In the rows, 128 means zero.
Facts:
(J_173, Θ, J_863); (J_173, Θ, J_275); (J_184, Θ, J_967)
(J_188, Θ, J_228); (J_228, Θ, J_861); (J_275, Θ, J_991)
(J_527, Θ, J_639); (J_527, Θ, J_786); (J_538, Θ, J_888)
(J_543, Θ, J_40); (J_60, Θ, J_570); (J_60, Θ, J_293)
(J_671, Θ, J_111); (J_709, Θ, J_795); (J_709, Θ, J_111)
(J_740, Θ, J_570); (J_742, Θ, J_111); (J_786, Θ, J_639)
(J_786, Θ, J_527); (J_795, Θ, J_671); (J_80, Θ, J_527)
(J_861, Θ, J_634); (J_863, Θ, J_991); (J_863, Θ, J_807)
(J_888, Θ, J_111); (J_111, Ξ, J_305); (J_15, Ξ, J_563)
(J_173, Ξ, J_768); (J_18, Ξ, J_348); (J_184, Ξ, J_504)
(J_188, Ξ, J_419); (J_193, Ξ, J_418); (J_218, Ξ, J_295)
(J_228, Ξ, J_419); (J_27, Ξ, J_805); (J_275, Ξ, J_768)
(J_293, Ξ, J_580); (J_305, Ξ, J_767); (J_319, Ξ, J_419)
(J_346, Ξ, J_580); (J_347, Ξ, J_744); (J_363, Ξ, J_805)
(J_377, Ξ, J_504); (J_379, Ξ, J_805); (J_382, Ξ, J_563)
(J_40, Ξ, J_15); (J_402, Ξ, J_708); (J_41, Ξ, J_417)
(J_417, Ξ, J_348); (J_439, Ξ, J_827); (J_477, Ξ, J_319)
(J_5, Ξ, J_581); (J_503, Ξ, J_805); (J_504, Ξ, J_581)
(J_514, Ξ, J_419); (J_516, Ξ, J_418); (J_527, Ξ, J_578)
(J_538, Ξ, J_305); (J_54, Ξ, J_708); (J_543, Ξ, J_15)
(J_555, Ξ, J_557); (J_556, Ξ, J_580); (J_561, Ξ, J_805)
(J_565, Ξ, J_504); (J_569, Ξ, J_444); (J_570, Ξ, J_580)
(J_578, Ξ, J_86); (J_587, Ξ, J_580); (J_60, Ξ, J_580)
(J_634, Ξ, J_419); (J_639, Ξ, J_578); (J_64, Ξ, J_578)
(J_671, Ξ, J_305); (J_708, Ξ, J_744); (J_709, Ξ, J_305)
(J_728, Ξ, J_805); (J_740, Ξ, J_580); (J_742, Ξ, J_305)
(J_768, Ξ, J_348); (J_786, Ξ, J_578); (J_79, Ξ, J_805)
(J_795, Ξ, J_305); (J_8, Ξ, J_419); (J_80, Ξ, J_578)
(J_805, Ξ, J_827); (J_807, Ξ, J_768); (J_847, Ξ, J_504)
(J_856, Ξ, J_193); (J_861, Ξ, J_419); (J_863, Ξ, J_768)
(J_87, Ξ, J_767); (J_888, Ξ, J_305); (J_899, Ξ, J_504)
(J_908, Ξ, J_504); (J_942, Ξ, J_439); (J_967, Ξ, J_504)
(J_991, Ξ, J_768); (J_111, χ, b); (J_173, χ, e)
(J_18, χ, e); (J_184, χ, c); (J_188, χ, f)
(J_218, χ, b); (J_228, χ, g); (J_27, χ, c)
(J_275, χ, e); (J_293, χ, d); (J_346, χ, a)
(J_347, χ, b); (J_363, χ, g); (J_377, χ, e)
(J_379, χ, e); (J_382, χ, a); (J_40, χ, b)
(J_402, χ, a); (J_41, χ, g); (J_477, χ, a)
(J_503, χ, f); (J_514, χ, c); (J_516, χ, g)
(J_527, χ, g); (J_538, χ, c); (J_54, χ, a)
(J_543, χ, a); (J_555, χ, e); (J_556, χ, b)
(J_561, χ, b); (J_565, χ, a); (J_569, χ, e)
(J_570, χ, a); (J_587, χ, c); (J_60, χ, b)
(J_634, χ, c); (J_639, χ, a); (J_64, χ, f)
(J_671, χ, a); (J_709, χ, e); (J_728, χ, d)
(J_740, χ, e); (J_742, χ, b); (J_786, χ, g)
(J_79, χ, f); (J_795, χ, b); (J_80, χ, e)
(J_807, χ, f); (J_847, χ, b); (J_856, χ, b)
(J_861, χ, b); (J_863, χ, a); (J_87, χ, g)
(J_888, χ, a); (J_899, χ, c); (J_908, χ, d)
(J_942, χ, b); (J_967, χ, c); (J_991, χ, d)

Known rows:
[ 91 157 128  75 149 145 110 123 137  98 134 132 133 107]: J_991
[126 140 130 135 113 145 132 143 107 133 147 103 134 130]: J_768
[128 133 114 180 119 129 109 104  98 107 144 117 128 174]: J_173
[130 129 126 110 136 119 114 122 108 112 118 142 132 133]: J_27
[153 130 107 142 155 135 134 124 126 110 145 117 127 148]: J_786
[146 136 107 126 155 137 135 131 130 110 140 120 128 138]: J_527
[105 148 128  78 150 140 117 137 153 107 138 132 135  90]: J_639
[137 124 130 106 130 144 122 109 134 130 106 144 151 145]: J_79
[119 137 123 132 118 123 117 132 118 119 124 129 124 129]: J_569
[131 141 124 142 121 128 138 146 115 136 133 122 144 127]: J_444
[146  81 169  99  99 113 151 102 154 218 102 125  36  74]: J_795
[166  70 160 109 127 109 152 127 170 200 138 111  44  47]: J_671
[131 139 125 141 121 129 138 146 114 137 134 122 145 128]: J_744
[107 126 137 117 121 135 118 102 131 128 109 140 129 143]: J_347
[130 140 125 142 120 129 139 148 114 137 133 122 144 127]: J_418
[130 139 127 142 121 128 138 147 114 139 135 122 144 129]: J_193
[130 140 126 141 122 129 139 146 114 138 135 122 144 128]: J_15
[140 112 127 153 147 128 117 107 140 120 157 122 127 137]: J_543
[ 94 141 139  90 122 139 119 113 136 125 101 145 131 126]: J_40
[149 128 112 123 152 137 138 135 129 116 142 116 123 131]: J_41
[131 146 124 147 114 110 143 152 131 135 137 134 147 142]: J_581
[131 145 125 145 117 115 143 151 125 137 137 131 148 136]: J_5
[126 138 118 156 131 129 143 142 118 141 115 124 135 116]: J_767
[149 128 107 132 159 134 140 133 133 117 129 121 120 125]: J_87
[129 120 129 124 149 131 119 120 147 116 148 126 127 115]: J_382
[130 139 125 141 120 130 138 146 114 136 136 119 142 128]: J_86
[129 139 126 141 121 131 138 146 112 139 136 118 145 128]: J_8
[109 153 123  97 128 108 126 138 133 110 117 147 120 130]: J_967
[122 116 130 163 122 133 113  80 121 122 122 133 128 179]: J_60
[154  18 158 137 128 120 146 162 177 144 111 106  90  56]: J_888

Rows, some named above:
[162 126 111 113 157 130 130 136 126 115 135 130 140 128] -> J_363
[132 154 122 149 109  95 145 156 145 132 140 143 146 152] -> J_504
[153 131 107 142 155 135 134 125 126 111 144 117 127 148] -> J_786
[153 130 106 141 154 134 134 126 126 111 144 117 127 147] -> J_786
[131 128 121 156 127 101 125 114 124 111 132 138 115 170] -> J_184
[109 154 116 133 121 135 110 122 107 103 132 122 132 142] -> J_275
[129 123 127 123 145 132 117 119 147 114 149 125 124 117] -> J_346
[109 154 116 133 121 134 110 122 107 103 132 123 132 143] -> J_275
[102 151 124  92 137 129 120 132 116 106 114 137 121 120] -> J_634
[121 133 111 167 139 131 145 141 119 142 100 126 127 106] -> J_305
[108 128 136 116 119 136 116 100 132 125 108 138 126 143] -> J_556
[148 128 108 133 159 133 140 134 134 116 129 122 119 124] -> J_87
[152 133 126 118 128 124 122 149 104 132 126 140 176 122] -> J_805
[121 145 122 135 111 105 122 137 133 116 127 139 126 141] -> J_377
[162 125 111 113 157 131 130 136 127 114 134 129 141 130] -> J_363
[118 139 125 130 115 129 116 130 115 118 129 122 122 129] -> J_18
[102 134 134 117 123 139 116 100 128 123 110 140 132 148] -> J_861
[122 128 130 124 139 110 122 119 152 113 143 142 122 137] -> J_908
[119 123 138 106 124 134 110 104 127 126 105 150 143 141] -> J_561
[122 129 130 124 139 109 122 118 153 115 142 141 122 135] -> J_908
[120 138 123 127 126 104 126 126 129 111 125 143 114 149] -> J_899
[126 132 121 142 150 141 110 104 133 104 163 119 134 142] -> J_863
[102 157 124  90 130 162 123 110 136 116 110 134 146 142] -> J_807
[112  84 172  46 102 127 150 150 171 186  72 132  67  32] -> J_111
[148 128 107 133 159 133 142 134 134 118 129 122 120 126] -> J_87
[103 157 123  91 130 161 123 111 137 116 111 134 145 142] -> J_807
[154   4 152 171 115 109 149 160 139 133  86 107  85  97] -> J_538
[119 130 123 120 131 123 120 121 115 113 121 131 113 137] -> J_587
[106 153 124  98 128 109 127 138 134 108 117 147 119 131] -> J_967
[131 128 127 129 141 113 122 125 163 114 152 137 128 128] -> J_565
[108 135 136 122 114 119 122 106 147 126 113 151 130 156] -> J_847
[134 121 125 151 128 146 128  92 131 130 120 131 137 174] -> J_188
[131 140 122 139 117 132 133 144 117 131 134 119 138 129] -> J_580
[176  64 152 164  95  95 149 118 133 203 124 107  36  92] -> J_709
[131 134 124 119 121 120 109 133 112 116 120 137 140 126] -> J_379
[152  42 166 142 100 115 149 110 151 191  96 119  60  97] -> J_742
[125 140 129 135 112 145 133 142 106 133 148 103 133 130] -> J_768
[125 128 129 117 126 148 130 107 139 132 111 133 133 148] -> J_64
[133 117 132 108 149 125 111 115 131 115 134 141 136 122] -> J_728
[106 143 128  91 147 133 113 122 141 106 132 136 125 110] -> J_293
[121 135 110 166 140 131 145 141 119 143  99 126 127 107] -> J_305
[151 129 112 126 154 133 139 136 133 117 138 120 125 131] -> J_516

Now the same things, written a new way:
Known rows:
[119 130 124 137 130 134 132 119 126 133 149 136 123 130 119 136 135 134
 121 125 131 122 139 102 147 133  96 130 151 130 135 137 147 142 121]: J_555
[161 154 113 123 130 131 137 126 136 113 133 134 145 124 144 122 131 153
 151 135 114 113  95 160 105 123 141 153 127 106 150 127 118 137 132]: J_888
[126 117 113 133 125 123 124 130 123 137 126 131 124 123 133 131 128 131
 151 128 124 128 125 137 110 133 145 133 122 128 116 117 152 154 133]: J_305
[121 118 117 128 128 123 123 129 125 137 125 130 126 125 130 126 127 129
 140 125 130 126 128 138 117 131 140 129 122 128 125 121 145 151 128]: J_767
[134 150 117  94 125 133 147 117 138 119 135 131 132 124 149 137 126 152
 148 135 111 135  94 156 103 132 162 150 125  99 148 142 108 151 124]: J_671
[136 115 111 141 129 123 120 100 122 114 141 125 128 127 122 147 139 124
 128 112 122 142 120 141 122 117 175 133 134 128 120 121 131 141 144]: J_87
[122 128 126 126 129 117 121 129 126 131 118 130 126 125 122 128 128 124
 131 128 131 127 136 138 131 128 119 122 114 124 132 124 130 156 123]: J_827
[121 130 127 127 129 114 122 129 125 128 113 129 126 123 126 127 130 124
 132 133 131 131 139 139 130 128 106 120 112 122 132 127 128 155 123]: J_439
[154 108 169 114 115 107 119  84 116 108 142 116 132 127 171 141 136 117
 137 106 126 125  92 138 162  95 203 122 149 117 137 124 142 103 132]: J_228
[139 118 167 100 116 121 122 117 117 120 104 124 128 118 181 125 116 116
 140 137 121  95  85 125 168 115 210 125 134 122 136 134 140  52 121]: J_861
[112 128 112 129 139 122 113 158 114 137  89 126 123 117 118 116 140 135
  52 130 127 143 145 112 109 107 213 142 107 107 115 161 130  20 116]: J_40
[122 129 126 139 130 136 130 120 125 131 150 136 123 131 121 135 135 134
 122 124 131 121 137 100 146 131  95 129 150 130 134 137 145 142 120]: J_569
[154 130 169 134 126 165 140 133 135 152 195 128 134 131 101 135 144 118
  71 116 126 124 105 113 136 156  33 136 141 152 134 188 161 160 123]: J_275
[179 109 170  87 120 164 139 147 128 137 161 119 146 133  90 149 138 116
 106 111 134 124 119 153 132 168  48 143 114 142 117 202 121 140 121]: J_991
[126 127 114 109 128 132 124 140 127 138 132 126 127 134 127 116 130 119
 135 123 130 132 138 144 133 140 127 124 136 133 144 134 144 144 126]: J_768
[119 124 118 113 130 130 124 137 127 135 132 127 126 131 125 120 128 124
 133 121 132 128 136 142 130 134 130 124 129 131 139 131 141 145 125]: J_348
[141 134 118 165 123 124 128 121 136 139  85 127 125 142 122 141 111 135
 143 101 127 122 115 133 121 123 132 121 113 127 150 142 112 110 125]: J_402
[129 124 130 149 129 124 115 133 130 134 125 130 120 133 118 135 122 128
 142 111 135 116 128 139 127 124 159 122 116 141 138 130 123 139 120]: J_708
[112 122 130 115 129 120 121 127 124 136 138 131 126 130 116 111 124 130
 133 128 133 126 124 135 122 138 120 117 127 128 126 121 129 134 130]: J_5
[177 115 124 142 122 136 112 131 135 138 154 110 114 128 126 145 133 134
  90 118 124 166 145 112 146 107 133 129 136 104 103  53 107 156 163]: J_786
[125 123 137  85 122 130 127 130 114 125 130 129 134 137  99 129 132 135
 161 121 138 127 131 124 127 151  77 129 129 132 120 128  97 110 135]: J_908
[112 125 130 112 129 118 121 125 124 138 146 133 128 130 112 104 127 130
 137 134 134 125 125 133 121 143 118 115 130 129 126 121 124 123 137]: J_504
[100 138 172 123 127 118 117 120 139  95  99 131 145 139 137 125 139 135
 135 148 129 172 138  98  99 180 152  94 132 168 114  98 153  90 140]: J_184
[115 127 112 123 133 138 120 135 125 120 104 131 125 123 126 123 115 120
 117 139 121 111 123 125 137 134 163 131 120 136 120 124 121  78 127]: J_218
[116 122 123 125 131 123 122 131 127 132 129 128 125 128 126 121 123 128
 132 120 132 123 134 138 127 126 125 124 123 127 130 123 136 143 124]: J_295
[118 141 129 160 120 108 135 141 129 111 143 125 122 116 124 122 134 118
 164 130 124 129 169 118 133 117  90 125 103 127 127 151 112 139 135]: J_503
[109 121 128 143 134 131 132 135 124 131 141 129 130 129 138 122 127 126
 142 120 134 126 126 138 136 129 140 118 120 118 126 121 140 138 121]: J_8
[124 128 117 150 126 125 138 120 129 134  77 122 130 139 124 116 118 138
 120 114 120 128 130 135 121 121 104 125 116 118 144 134 129 123 130]: J_382
[110 119 118 118 127 122 124 128 129 126 139 130 122 128 130 129 126 128
 120 124 135 128 136 142 130 127 105 129 112 130 129 113 137 132 122]: J_418
[123 131 116 142 132 138 116 135 127 121 107 132 122 125 122 135 114 121
 127 132 123 108 118 120 137 129 180 132 117 144 127 128 115  78 124]: J_347

Rows, some named above:
[113 129 119 113 130 131 120 129 120 128 123 136 126 124 113 108 119 123
 124 148 122 113 110 116 128 148 150 123 128 136 117 121 108  59 138] -> J_847
[114 130 182 142 107 107 131 131 124 113 168 117 124 123 181 112 121 118
 188 108 123 114 120 113 149  98 138 125 129 130 138 140 147 112 133] -> J_188
[111 128 111 126 138 122 114 160 114 138  88 127 124 117 119 118 139 134
  49 130 127 139 147 114 109 107 208 141 108 108 114 162 131  25 119] -> J_40
[125 132 118 132 128 141 133 125 125 135 149 134 123 134 118 133 140 130
 121 121 132 126 140 106 150 139 100 130 159 132 144 148 151 145 121] -> J_18
[109 134 109 116 138 134 120 131 127 127 107 129 128 119 127 130 105 121
 122 140 123 108 128 122 138 127 165 134 128 139 116 133 126  82 132] -> J_556
[120 135 133 128 130 124 137 116 134 129 108 132 134 130 140 116 120 125
 117 126 143 138 153 134 111 121 172 128 150 142 103 119 125 145 128] -> J_587
[108 143 122  71 132 148 135 131 131 108 152 137 123 110 151 146 121 137
 136 161 106 129  95 144 115 144 225 156 125 124 126 136 101 124 118] -> J_795
[135 144 139 144 122 115 137 120 131 122  85 135 135 124 135 121 140 118
 115 138 140 149 157 131 118 130 151 122 125 136 114 113 108 153 123] -> J_27
[104 140 106 134 148 133 134 139 126 122 116 116 123 128 128 153 111 113
 147 176 121 112  92  98  94  87  92 134 154 161 125  98 121  95 115] -> J_60
[142 132 117 141 131 112 117  98 122 111 120 124 130 121 116 155 148 117
 116 122 125 148 134 135 139 113 139 125 115 123 126 121 111 148 139] -> J_363
[136 145 174 142 126 166 132 134 134 151 191 126 132 136 108 132 144 116
  73 106 125 129  89  99 131 145  16 140 141 164 139 166 166 174 127] -> J_173
[112 123 130 108 129 119 121 124 123 139 144 133 126 130 113 105 127 130
 137 133 133 126 124 134 121 140 124 114 129 127 127 119 125 122 135] -> J_504
[147 113 114 102 140 127 147 138 121 120 124 113 134 134 104 177 126 125
 181 160 141 113 135 125 102 103  46 137 159 139 120 139 103 124 106] -> J_293
[103 142 106 139 148 132 134 138 126 119 117 116 123 126 130 153 111 113
 143 176 122 111  92  99  92  87  89 135 154 164 125  98 120  98 114] -> J_60
[121 120 165 113 127 117 123 117 141  95  98 134 147 134 129 128 140 137
 132 155 131 168 154 112 105 188 178  90 136 150 109 120 147  72 133] -> J_967
[125 125 138  84 124 130 124 129 114 128 130 129 134 137  98 127 131 134
 164 122 138 125 130 121 128 152  80 130 132 132 119 127  97 109 137] -> J_908
[147 113 113 102 140 126 145 138 122 118 121 114 134 134 103 176 125 125
 181 157 141 114 135 123 102 104  50 137 158 141 120 141 102 124 103] -> J_293
[136 115 110 142 129 122 118 102 123 115 143 125 126 127 121 145 138 124
 132 112 122 144 123 140 122 117 171 132 134 129 117 119 131 143 145] -> J_87
[124 134 127 127 128 114 122 128 125 129 109 129 127 120 123 135 136 123
 130 139 130 128 142 137 136 127 102 120 107 123 134 123 125 158 126] -> J_805
[101 136 172 118 128 118 116 119 139  94  96 131 146 139 136 124 139 135
 134 149 130 175 140 101  99 180 156  93 135 165 114  93 154  92 139] -> J_184
[137 121 105 125 129 128 119 108 124 116 145 121 130 134 117 139 141 117
 120 107 125 145 129 147 134 122 167 129 144 129 133 129 131 136 139] -> J_41
[110 143 120  71 133 148 133 132 131 108 153 137 123 109 149 148 122 137
 138 160 107 125  91 143 118 145 231 156 124 123 124 136 103 122 119] -> J_795
[105 148 115 147 131 110 121 145 119 155  68 118 128 136 129 109 140 147
  66  93 129 165 133 108  86  89 122 140 102 102 141 148 142  77 125] -> J_543
[137 115 108 142 128 122 119 101 122 116 140 124 127 126 122 147 140 125
 133 111 123 145 120 140 123 118 171 134 131 130 116 119 133 140 144] -> J_87
[124 138 104 125 131 122 135 113 133 145  87 123 134 135 129 130 105 134
 130 115 128 123 128 131 121 116  99 126 124 113 136 144 131 121 135] -> J_346
[159 163 143 143 131 134 129 130 134 102 146 142 148 123 152 100 145 142
 143 140 129 123 118 153  93 123 189 155 148 147 119  86 125 156 131] -> J_538
[120 130 145 124 122 121 137 116 128 131 126 140 134 134 124  87 131 127
 124 135 141 142 138 130 105 145 166 114 149 143 106 108 111 119 135] -> J_899
[126 132 118 124 123 117 134 113 128 145 104 130 132 140 115 105 118 136
 133 123 125 131 110 128 114 140  89 115 121 112 139 133 117  97 141] -> J_565
[159 111 186 114 107 110 141 102 125 122 106 130 137 127 186 111 128 119
 140 126 141 120 124 143 145 116 231 116 158 119 122 133 137 104 113] -> J_634

